[ 0.42  4.61 -0.38  0.46  2.34 -0.52 -0.11  0.25  0.56  0.91 -3.11 -0.84
  0.83 -1.70 -0.60  0.06 -0.68 -0.38]  12
[ 1.20  6.47 -1.55 -3.29  1.60 -2.76 -0.02 -1.54  1.04  0.42  1.22 -1.30
  1.69  0.11  0.45  2.55 -0.70  4.02]  7
[ 0.22  6.81 -0.09  0.88  2.07  0.50 -0.16  0.07  1.16  0.76 -2.99 -0.75
  1.33 -1.97 -0.55 -1.28 -0.53 -0.98]  15
[-1.92  1.04  0.37  3.75 -0.42  3.48 -0.29  1.13  0.72  0.67 -1.77  0.44
  1.56 -1.41  1.17 -3.31  1.51 -3.01]  30
[-1.35 -6.06 -0.77  1.86  3.27 -2.47 -0.15  2.07 -2.63  1.17 -7.30 -1.45
 -1.49  0.00 -2.09  5.76 -1.35  0.62]  8
[ 1.74  9.13 -1.35 -2.92 -0.18 -1.83 -0.22 -1.87  2.16 -0.18  3.89 -1.15
  1.98 -0.69  1.50  0.54 -0.11  3.18]  9
[ 1.01  7.46 -0.09  0.43  0.00  1.32 -0.11 -1.03  2.84  0.76 -0.55 -0.17
  2.34 -2.05  0.77 -2.78  0.19 -0.31]  20
[ 1.51  6.40 -0.64 -2.62  1.19 -0.26  0.07 -0.85  1.33  0.23  2.25 -0.39
  1.42 -0.91  0.47 -0.25 -0.27  1.47]  11
[ 1.77  8.41 -0.69 -2.73  1.67 -0.50 -0.03 -1.31  1.61  0.38  0.78 -0.65
  1.75 -1.22  0.74 -0.74 -0.35  2.07]  12
[ 1.33  3.87 -2.61 -2.05  1.62 -4.50 -0.70 -1.26  0.29  0.28  0.30 -2.07
  0.84 -0.61  0.45  5.01 -1.03  5.72]  0
[-0.96 -2.85 -0.83  1.59  3.22 -1.95 -0.32  1.23 -1.49  1.59 -7.91 -1.62
 -0.11 -0.97 -1.81  4.49 -1.37  0.85]  10
[-1.07 -3.31 -0.43  1.90  4.05 -1.43 -0.10  1.54 -2.12  1.54 -8.41 -1.27
 -1.06 -0.35 -2.22  3.66 -1.35  0.88]  10
[-1.22 -1.10 -0.46  5.16  2.39  0.95 -1.00  1.06  0.48  2.13 -8.55 -1.15
  0.84 -2.21 -0.12  1.28  0.07 -0.07]  23
[-2.11  0.64  0.77  3.16  2.23  3.23  0.08  1.60  0.79  1.59 -5.24  0.39
  1.36 -1.17 -0.54 -2.15  0.51 -2.48]  30
[-0.90  5.90  0.58  1.65  0.33  3.70  0.01 -0.09  2.62  1.31 -4.14 -0.18
  2.52 -1.74  0.00 -3.53  0.42 -1.54]  26
[-1.10  4.73  1.33  0.60  1.17  4.19  0.51  0.45  1.63  0.97 -2.29  0.45
  1.53 -1.03 -0.63 -4.58  0.42 -2.68]  25
[ 1.72  3.86 -2.26 -2.82  0.25 -4.51 -0.39 -1.42  0.42 -0.41  2.02 -1.68
  0.69 -0.40  1.09  3.68 -0.62  6.02]  0
[ 1.31  5.58 -2.57 -2.97  1.97 -2.87 -0.31 -1.73  1.06  0.76 -1.67 -2.39
  0.84 -0.66 -0.04  4.89 -1.40  5.92]  1
[-2.04  0.33 -0.29  3.58  3.86  3.05 -0.29  1.13  1.42  2.71 -8.90 -0.74
  1.90 -1.79 -1.10 -0.52 -0.11 -0.36]  28
[-0.67  2.45 -0.19  2.51  1.76  1.16 -0.39  1.13  0.60  1.39 -5.31 -0.63
  1.03 -1.87 -0.37 -1.13 -0.05 -1.55]  19
[ 1.20  6.15 -0.50 -1.09  1.25 -0.27 -0.23 -0.96  1.67  0.62 -0.01 -0.68
  1.70 -1.61  0.41 -0.76 -0.31  0.83]  13

[ 0.77  0.09 -3.36  0.18  1.03  1.36 -3.92  2.39 -3.40 -2.68  2.77 -2.48
 -1.35  1.03  0.32  0.41  0.69  0.44  2.13  0.91 -1.66 -2.53 -2.02 -1.42
  2.27 -1.10  2.65 -0.34 -0.04  0.00  0.05  2.13  1.16 -1.49  1.86 -1.23
  5.67  0.43 -0.23  0.74  4.64  2.12 -1.96 -1.52  2.02  2.03 -0.55 -1.58
  0.50 -0.21  1.62  1.12 -1.09]  0
[ 0.45  0.62 -0.79  0.21  0.48  0.48 -2.00 -0.68  0.74  0.26  1.12 -1.01
  0.39 -0.55  0.87  0.70  0.97  0.44 -0.26 -0.42 -0.85  0.54  0.60  0.27
  1.19  0.44  1.04  0.37 -0.36 -0.56 -1.16  0.88  0.64 -0.57  0.08  0.54
  1.54  0.26  0.43  0.77  1.38  0.30 -0.54 -0.36  1.52  1.29 -0.52 -0.34
  0.50 -0.39 -0.82 -1.36  0.18]  14
[ 0.09  1.42 -0.40  2.67 -0.92  0.79  0.93 -0.15  4.83 -0.94  3.82 -1.26
  0.24  0.46 -1.27  1.26  3.31  1.58  0.62 -0.48 -2.02  1.65  1.33  1.72
  0.74  1.69  0.08  0.96  0.53 -2.21 -0.95 -0.05  0.76  2.41 -0.10 -1.52
  2.30 -0.93  0.46  1.08  1.58  0.82 -1.26 -0.29  1.99  0.88 -1.17 -0.48
  1.30 -0.70  0.70 -1.56  0.98]  15
[ 0.41  0.59 -0.80  0.49 -0.03  0.79 -2.01 -0.10  0.09 -0.55  1.62 -1.34
  0.01 -0.38  0.70  0.92  0.82  0.09  0.13 -0.14 -1.55  0.94 -0.17  0.16
  0.90  0.57  1.15  0.09 -0.44 -0.84 -0.81  0.35  0.63  5.43  0.09 -0.64
  2.01 -0.17  0.22  0.69  2.31  0.65 -0.10 -0.42  1.91  1.21 -0.58 -0.79
  0.42 -0.59  0.28 -0.41  0.47]  12
[-0.35  0.83  2.69  0.39  0.13 -0.24  0.87 -2.15  1.84  0.88 -0.24  0.69
  1.42 -0.91  0.73 -0.21  1.29  1.93 -0.62 -0.78 -0.28  2.60  1.97  1.72
 -0.70  0.83 -0.37  0.34 -0.31 -1.68 -0.83 -0.25 -0.12  0.34 -0.10  0.38
 -0.78  0.16  0.39  0.46 -0.04 -0.55 -0.07 -0.22  0.13 -0.54 -0.28  0.75
  0.64  0.07 -2.64 -1.44  0.64]  21
[-0.71  0.71  3.60  0.97 -0.37 -0.56  2.45 -2.35  3.98  1.33 -0.93  1.47
  1.67 -1.10  0.05 -0.46  2.53  3.15 -0.90 -1.17  0.41  3.06  2.88  2.47
 -1.63  1.25 -0.86  0.39  0.02 -1.96 -2.10 -0.98 -0.53  2.66 -0.81  0.33
 -2.49  0.12  0.55  0.26 -1.78 -1.72  0.05  0.68 -0.37 -1.24 -0.24  1.59
  0.63  0.21 -4.08 -2.30  1.31]  27
[-0.70  1.24  3.67  0.50 -0.87 -0.63  2.99 -2.94  6.93  1.57 -0.58  1.68
  1.67 -1.39 -0.23 -0.38  2.56  3.15 -0.99 -1.35  0.51  3.61  3.63  2.75
 -1.99  1.63 -0.95  0.50  0.02 -1.94 -2.11 -1.08 -0.51  2.40 -0.91  0.49
 -2.89 -0.18  0.63  0.24 -2.37 -1.94 -0.31  0.84 -0.52 -1.75 -0.16  1.97
  0.69  0.22 -3.69 -2.21  1.22]  29
[-1.23  3.00  3.58  6.72 -2.79  0.36  7.01 -1.91  9.99 -0.61  3.62  0.51
  1.57  0.20 -3.46  1.05  6.94  4.74 -0.06 -1.27 -1.24  5.34  3.74  4.23
 -2.21  3.96 -2.86  1.51  1.42 -3.41 -1.30 -1.24 -0.14  7.45 -1.47 -2.55
 -2.42 -1.46  0.86  1.31 -1.42 -0.05 -3.41  1.30  0.40 -1.50 -1.02  1.25
  1.92 -0.67  0.62 -3.24  2.58]  30

[ 1.29  0.08  0.23  0.48  0.00 -1.42  0.66  0.36  0.17 -0.44 -0.68  2.65
  0.39 -0.31  2.58  0.02  0.64  0.29  0.22  0.04 -0.06  2.27 -0.40 -0.65
 -0.02  0.92  1.02  0.07 -0.23  1.55  0.87 -1.51 -1.70  0.22 -0.27  1.69
 -0.27  1.09  2.92  1.27  5.73]  0
[ 1.38 -0.48  0.16  0.86 -0.32 -0.87 -0.24 -0.01  0.36 -0.49 -0.45  2.53
  0.17 -0.86  4.07 -0.06  0.63 -0.30  0.42  0.14 -0.10  1.27 -0.30 -0.81
 -0.08  0.87  0.90  0.94  1.63  0.71  0.90 -2.24 -2.09  0.11 -0.18  1.82
 -0.15  0.41  2.73  1.69  5.09]  27
[ 1.52  0.45  0.13  0.99 -0.32 -0.20  0.58 -0.03  1.08 -0.47 -0.28  2.89
  0.53  0.18  2.81  0.13 -0.67 -0.30  0.24 -0.13  0.02  0.96 -0.34 -0.59
  0.01  0.61  0.80  0.53  0.05  0.95  0.86 -1.99 -1.02  0.30  0.03  2.18
 -0.32  0.73  2.25  1.33  4.73]  30
[ 1.04  0.14  0.16  0.77  0.02 -1.56  0.12  0.07  0.32 -0.54 -1.05  2.76
 -0.05 -0.68  1.07 -0.06  0.19  0.14  0.24  0.00 -0.15  1.94 -0.32 -0.61
 -0.06  0.93  0.76  0.97  0.81  1.09  0.94 -1.35 -2.45  0.28  0.04  1.74
 -0.25  1.22  2.80  1.27  5.28]  1
[ 1.28 -0.01  0.19  1.44 -0.37 -0.21 -0.12 -0.19  0.12 -0.42 -0.19  2.16
  0.37 -0.23  4.26  0.05  0.67 -0.38  0.35 -0.19 -0.01  1.30 -0.46 -0.78
 -0.05  0.77  1.01  0.99  0.63  1.05  0.97 -1.49 -1.69  0.31  0.03  1.86
 -0.27  0.68  2.60  1.27  5.38]  30
[ 1.34  0.23  0.16  0.06  0.03 -1.32  0.89  0.09  0.09 -0.54 -0.56  2.60
  0.36  0.46  3.02  0.17 -0.41  0.19  0.21 -0.32  0.02  1.41 -0.50 -0.64
 -0.01  0.94  1.05  0.56  0.38  1.69  0.98 -1.62 -1.35  0.39 -0.17  1.83
 -0.38  1.57  2.49  1.14  6.09]  7
[ 1.36  0.11  0.16  0.40 -0.20 -0.96  1.08  0.04 -0.58 -0.47  0.19  3.02
  0.91  0.12  3.74  0.19 -0.35 -0.18  0.25 -0.50  0.18  0.40 -0.57 -0.67
  0.06  0.56  1.17  0.54 -0.02  1.52  0.96 -1.62 -0.18  0.34  1.10  2.04
 -0.66  1.53  2.18  1.00  3.39]  30
[ 1.36  0.32  0.24  0.54 -0.14 -0.33  0.63  0.03  0.12 -0.47 -0.30  2.54
  0.46  0.12  3.33  0.03  0.49 -0.28  0.25 -0.28  0.11  0.57 -0.40 -0.62
 -0.10  0.83  1.02  0.90  0.61  0.84  0.76 -1.45 -0.70  0.34 -0.20  1.31
 -0.43  0.80  2.99  1.19  4.31]  28
[ 0.57 -1.80  0.14  2.08 -0.28 -0.99 -1.54 -0.09  1.37 -0.37 -0.69  2.02
 -0.27 -2.96  3.74 -0.43  1.12 -0.70  0.32  1.33 -0.97  2.69 -0.48 -0.97
 -0.34  1.08  0.68  1.57  2.22 -0.84  0.76 -1.33 -4.25  0.09 -0.05  0.84
  0.45 -1.04  3.04  1.71  7.00]  28
[ 1.41  0.27  0.16  0.23 -0.01 -1.05  0.80  0.08  0.25 -0.42 -0.46  3.21
  0.36 -0.25  1.71  0.17  0.59  0.04  0.10 -0.30  0.01  0.95 -0.48 -0.47
  0.00  1.08  1.08  0.61 -0.17  1.23  0.89 -1.66 -1.71  0.29  0.02  2.08
 -0.36  1.01  2.52  1.36  4.85]  5
[ 1.38  0.18  0.16  0.46 -0.37 -1.19  0.77  0.10 -0.02 -0.42 -0.42  2.78
  0.39 -0.18  3.09  0.10 -0.49  0.38  0.21 -0.42  0.10  1.64 -0.44 -0.59
  0.05  0.73  1.08  0.65 -0.64  1.47  1.10 -1.64 -1.14  0.40  0.29  1.65
 -0.35  3.30  2.67  1.21  4.74]  7
[ 0.51 -4.25  0.10  4.38 -0.83 -1.87 -3.50 -0.02  2.59 -0.25 -1.80  0.60
 -2.07 -7.48  1.05 -1.11  1.12 -1.44  0.54  2.36 -2.44  5.80  0.04 -1.33
 -0.82  1.27  0.22  3.47  4.83 -2.59  0.49 -0.77 -7.66 -0.15 -0.22  0.04
  1.67 -3.85  4.14  2.74  9.99]  28
[ 1.47  0.70  0.14 -0.06  0.09 -1.00  1.03 -0.19 -0.04 -0.66 -0.47  2.96
 -0.03  0.69  2.38  0.32  0.72  0.45  0.16 -0.51  0.26  0.74 -0.53 -0.43
  0.08  0.88  1.39  0.16  0.31  1.82  1.09 -1.62 -0.38  0.49 -0.43  2.34
 -0.65  2.15  3.00  0.78  2.82]  0
[ 1.53  1.13  0.18 -0.34  0.03 -0.64  1.08  0.26  0.11 -0.55 -0.36  2.82
  0.79  1.01  3.80  0.41 -0.79  0.46  0.24 -0.68  0.37  0.55 -0.65 -0.47
  0.08  0.65  1.21  0.34 -1.00  2.04  0.96 -1.66 -0.53  0.47  0.14  2.06
 -0.70  2.05  2.49  0.80  4.50]  8
